Below are the code and all the weights of a small trained network. Each question names an input and a class and asks about switching units off, where a switched-off unit gives its printed mean instead of its output.

import numpy as np


def w(rows, s, z=0):
    codes = np.array(rows[::2]) - 128.0
    scale = np.full(codes.shape[1], s)
    scale[-1] = z or s
    return codes * scale


def f(y):
    return y / 2 * (1 + np.tanh(0.7978845608 * (y + 0.044715 * y**3)))


def log_softmax(a):
    a = a - a.max(-1, keepdims=True)
    return a - np.log(np.exp(a).sum(-1, keepdims=True))


def net(x, mask):
    res = np.array(x, float).reshape(1, 3) / 4 @ E
    y = f(res @ A[0][:, :-1].T + A[0][:, -1])
    res = res + np.where(mask, y, B[0][:, -1]) @ B[0][:, :-1]
    return log_softmax(res[-1] @ U[:, :-1].T + U[:, -1])


A, B = {}, {}
E = w([
[124,34,114,116,152,194,150,160,92,73,45,160],'x0',
[63,97,251,137,211,129,158,113,113,158,138,155],'x1',
[176,136,133,208,183,141,129,137,238,150,69,172],'x2',
],0.018)
A[0] = w([
[138,58,113,118,119,210,139,169,140,89,71,146,115],'N1',
[154,144,24,66,31,151,114,139,83,106,129,52,255],'N2',
[136,146,173,178,198,135,162,107,194,160,90,178,12],'N3',
[133,94,168,141,177,117,165,133,115,195,114,114,123],'N4',
[175,84,86,123,128,142,159,215,137,87,97,166,124],'N5',
[187,186,118,122,104,108,105,92,138,173,131,92,175],'N6',
[37,60,147,85,90,190,194,113,74,80,94,113,114],'N7',
[48,163,174,105,122,62,148,56,122,227,254,111,246],'N8',
[207,152,57,198,92,165,142,137,192,119,81,115,142],'N9',
[197,140,66,143,116,98,121,176,185,114,129,175,112],'N10',
[124,197,126,187,130,114,81,88,192,133,131,117,187],'N11',
],0.011,0.0068)
B[0] = w([
[95,46,178,100,84,126,123,90,130,56,130,202,192],'N1',
[133,99,177,175,77,209,2,190,190,125,162,115,240],'N2',
[184,167,212,180,110,152,19,177,174,89,135,109,184],'N3',
[116,151,164,135,190,124,105,152,146,67,170,166,166],'N4',
[146,57,186,127,55,157,160,101,146,49,78,198,178],'N5',
[129,145,88,189,158,156,119,93,122,176,126,33,190],'N6',
[56,115,92,67,236,62,87,130,84,89,122,225,200],'N7',
[227,113,87,40,16,43,161,107,150,62,197,122,254],'N8',
[206,88,79,157,49,114,182,53,73,111,80,130,206],'N9',
[140,108,79,97,142,55,196,136,111,132,88,119,183],'N10',
[186,158,128,212,146,84,139,182,118,240,113,23,190],'N11',
],0.0099,0.033)
U = w([
[152,201,148,181,81,155,58,237,189,158,208,54,226],'0',
[154,82,125,117,51,47,248,18,130,74,136,158,205],'1',
[81,85,217,177,120,234,48,195,165,104,97,189,54],'2',
[2,129,107,96,240,57,161,139,66,114,140,183,5],'3',
[145,131,56,199,110,110,221,103,109,226,71,47,82],'4',
],0.0085,0.0026)

Each question gives the input, the list of numbers given to net, and the class t.
The units are the neurons (one row each of A and B). Each row of codes is followed by its name. A weight is (code - 128) times the scale printed after its matrix; where a second scale follows, it is the last column's (A, B and U).
mask holds one flag per neuron, in row order. A switched-off neuron (its flag False) gives its mean, the last column of its row in B, instead of its output. The means were averaged over made-up inputs and are rounded, as every weight is.
A unit's drop is (log p(t) with every unit on - log p(t) with that unit switched off) / (log p(t) with every unit on - log p(t) with every unit switched off).
The circuit of an input: a set's keep is (log p(t) with only the set's units on - log p(t) with every unit switched off) / (log p(t) with every unit on - log p(t) with every unit switched off). Starting from all 11 units, units are removed one at a time, each time the one whose removal leaves the highest keep (on an exact tie, the one counted first), for as long as the keep stays at least 0.8.
circuit, biggest first: the units of the circuit, biggest drop first
most important unit: the unit with the biggest drop
top k neurons: the k neurons with the biggest drops, biggest first
drop of u: that unit's drop, to one decimal
input [4,6,-8], class 3: most important unit : N7
input [-7,4,1], class 0: top 3 neurons : (N9; N11; N1)
input [-7,0,2], class 4: circuit, biggest first : (N2; N11)
input [1,-6,-6], class 2: top 2 neurons : (N8; N11)
input [-5,-8,1], class 4: top 4 neurons : (N9; N10; N3; N6)
input [8,1,-2], class 3: top 2 neurons : (N7; N2)
input [4,8,0], class 3: top 2 neurons : (N2; N7)
input [7,1,-8], class 3: top 2 neurons : (N7; N3)
input [2,-3,-5], class 2: drop of N8 : 0.0
input [-6,-4,1], class 4: drop of N9 : 0.1
input [2,1,-7], class 3: drop of N7 : 0.6
input [1,-3,-8], class 2: drop of N2 : 0.6
